Here is a tiny trained network, its code and every weight. The questions are about switching its units off for an input and a class, where a switched-off unit gives its printed mean instead of its output.

import numpy as np


def w(rows, s, z=0):
    codes = np.array(rows[::2]) - 128.0
    scale = np.full(codes.shape[1], s)
    scale[-1] = z or s
    return codes * scale


def f(y):
    return y / 2 * (1 + np.tanh(0.7978845608 * (y + 0.044715 * y**3)))


def log_softmax(a):
    a = a - a.max(-1, keepdims=True)
    return a - np.log(np.exp(a).sum(-1, keepdims=True))


def net(x, mask):
    res = np.array(x, float).reshape(1, 5) / 4 @ E
    y = f(res @ A[0][:, :-1].T + A[0][:, -1])
    res = res + np.where(mask, y, B[0][:, -1]) @ B[0][:, :-1]
    return log_softmax(res[-1] @ U[:, :-1].T + U[:, -1])


A, B = {}, {}
E = w([
[112,179,110,208,30,83,183,154],'x0',
[150,87,96,93,93,32,94,60],'x1',
[175,141,193,32,76,111,163,156],'x2',
[76,123,201,146,128,157,182,7],'x3',
[22,210,117,54,164,90,101,127],'x4',
],0.011)
A[0] = w([
[72,198,89,78,178,82,105,90,49],'N0',
[95,58,77,118,172,157,113,107,119],'N1',
[152,80,147,72,183,193,100,121,69],'N2',
[80,207,119,113,114,97,129,129,94],'N3',
[82,127,44,247,203,123,115,107,79],'N4',
[101,116,182,98,183,119,86,134,89],'N5',
[169,157,55,119,112,131,62,244,109],'N6',
[69,93,73,186,158,118,109,126,12],'N7',
[149,108,87,107,102,73,104,29,38],'N8',
[136,154,197,172,147,134,104,173,26],'N9',
[106,177,136,159,53,105,203,135,41],'N10',
[143,73,139,57,173,173,82,161,121],'N11',
[82,104,206,116,117,155,180,86,75],'N12',
[93,81,107,163,167,141,121,96,60],'N13',
[128,64,133,89,171,160,102,126,97],'N14',
[166,132,83,85,100,123,86,163,108],'N15',
[182,117,109,74,99,37,95,83,101],'N16',
[156,211,152,161,154,230,135,164,95],'N17',
[155,102,81,136,134,108,77,191,90],'N18',
[156,112,120,72,192,125,142,107,70],'N19',
[177,150,59,93,131,148,96,184,82],'N20',
[90,122,215,161,148,168,196,21,92],'N21',
[132,89,127,102,196,103,163,140,69],'N22',
[154,124,231,28,103,88,206,164,41],'N23',
[135,110,107,93,87,82,150,117,60],'N24',
[135,201,104,148,67,101,170,142,86],'N25',
[116,178,187,137,168,206,155,190,50],'N26',
[101,168,132,159,132,198,156,165,108],'N27',
[107,103,153,131,117,148,140,110,14],'N28',
[64,194,122,93,164,86,128,132,60],'N29',
[77,199,134,62,156,120,109,139,89],'N30',
[225,30,160,178,123,148,137,108,100],'N31',
[155,99,203,82,188,149,66,96,97],'N32',
[118,188,105,194,61,92,200,141,96],'N33',
[120,126,118,112,101,134,146,15,125],'N34',
[133,160,145,76,112,191,195,167,90],'N35',
[135,151,116,165,154,191,133,142,40],'N36',
[225,34,132,160,76,197,149,158,28],'N37',
[171,143,204,75,63,116,123,165,3],'N38',
[132,91,118,151,115,44,94,96,81],'N39',
],0.012,0.004)
B[0] = w([
[177,148,128,121,96,165,131,103,211],'N0',
[117,92,169,153,106,126,127,148,183],'N1',
[84,89,93,164,39,78,111,105,208],'N2',
[159,151,107,162,87,162,132,64,184],'N3',
[158,69,255,171,177,176,121,194,234],'N4',
[118,93,80,160,117,119,146,94,177],'N5',
[118,179,99,148,175,74,179,159,248],'N6',
[136,81,209,182,183,161,124,154,179],'N7',
[92,131,102,53,140,146,66,138,189],'N8',
[117,122,116,108,144,130,110,100,147],'N9',
[76,106,119,150,76,114,140,118,198],'N10',
[79,90,145,165,76,99,156,107,213],'N11',
[120,182,96,116,173,84,200,169,197],'N12',
[134,110,181,113,128,136,159,152,172],'N13',
[93,90,126,187,52,94,137,102,187],'N14',
[117,172,123,89,179,113,159,157,190],'N15',
[120,120,113,54,156,142,55,140,211],'N16',
[82,136,88,52,143,133,66,125,204],'N17',
[121,199,96,119,198,90,190,154,196],'N18',
[97,97,116,169,95,130,122,120,174],'N19',
[136,176,92,116,157,85,192,166,199],'N20',
[120,197,75,88,194,93,218,167,249],'N21',
[117,113,124,131,100,121,133,128,150],'N22',
[171,67,252,185,214,159,115,222,227],'N23',
[115,94,148,124,129,114,74,119,161],'N24',
[61,77,108,195,58,98,147,95,195],'N25',
[119,119,63,34,151,117,34,116,203],'N26',
[103,90,108,52,147,117,55,129,186],'N27',
[120,182,121,144,144,125,137,123,140],'N28',
[191,202,128,157,110,179,144,94,197],'N29',
[222,183,83,167,71,195,135,72,205],'N30',
[187,209,94,155,99,189,116,42,236],'N31',
[54,82,143,189,85,109,150,99,214],'N32',
[69,69,115,180,26,102,119,110,221],'N33',
[130,188,95,69,206,89,155,182,189],'N34',
[142,95,188,102,164,146,61,155,186],'N35',
[134,118,125,111,156,135,99,114,164],'N36',
[190,181,96,122,78,165,135,93,236],'N37',
[164,67,231,175,172,148,137,149,193],'N38',
[94,89,101,63,152,142,33,141,181],'N39',
],0.0091,0.015)
U = w([
[89,186,91,118,181,50,226,157,96],'0',
[32,74,118,192,27,85,140,105,166],'1',
[207,181,98,152,74,231,128,62,74],'2',
[135,75,230,172,175,170,113,174,254],'3',
[76,108,90,44,144,131,10,125,52],'4',
],0.012,0.0025)

Each question gives the input, the list of numbers given to net, and the class t.
The units are the neurons (one row each of A and B). Each row of codes is followed by its name. A weight is (code - 128) times the scale printed after its matrix; where a second scale follows, it is the last column's (A, B and U).
mask holds one flag per neuron, in row order. A switched-off neuron (its flag False) gives its mean, the last column of its row in B, instead of its output. The means were averaged over made-up inputs and are rounded, as every weight is.
A unit's drop is (log p(t) with every unit on - log p(t) with that unit switched off) / (log p(t) with every unit on - log p(t) with every unit switched off).
The circuit of an input: a set's keep is (log p(t) with only the set's units on - log p(t) with every unit switched off) / (log p(t) with every unit on - log p(t) with every unit switched off). Starting from the 12 units with the biggest drops (on a tie, the unit counted first), units are removed one at a time, each time the one whose removal leaves the highest keep (on an exact tie, the one counted first), for as long as the keep stays at least 0.8.
circuit, biggest first: the units of the circuit, biggest drop first
most important unit: the unit with the biggest drop
top k neurons: the k neurons with the biggest drops, biggest first
drop of u: that unit's drop, to one decimal
input [-7,4,-5,-1,8], class 2: top 2 neurons	(N30; N0)
input [2,-3,-4,5,-3], class 0: most important unit	N21
input [4,6,5,2,-2], class 4: top 4 neurons	(N4; N16; N8; N39)
input [-8,6,-8,2,-3], class 1: top 3 neurons	(N2; N14; N23)
input [6,-7,-5,-7,8], class 2: top 4 neurons	(N30; N3; N29; N21)
input [-8,0,-3,7,6], class 1: top 2 neurons	(N32; N2)
input [-8,1,8,6,6], class 1: top 3 neurons	(N32; N2; N4)
input [7,-2,-7,7,-4], class 0: top 2 neurons	(N21; N34)
input [-2,-1,2,2,-2], class 0: top 3 neurons	(N4; N30; N33)
input [4,-1,-2,-5,-7], class 2: top 3 neurons	(N37; N31; N21)
input [-6,2,-4,4,-7], class 2: top 3 neurons	(N31; N37; N33)
input [1,-1,0,-6,-6], class 0: top 2 neurons	(N6; N18)
input [-1,6,-2,-8,8], class 0: top 3 neurons	(N6; N18; N20)
input [-8,-5,6,-3,7], class 1: circuit, biggest first	(N11)
input [-1,6,-3,1,-6], class 2: drop of N31	3.6
input [-7,7,5,-5,-8], class 2: drop of N10	0.3
input [4,-1,-7,-1,-2], class 3: drop of N4	0.4
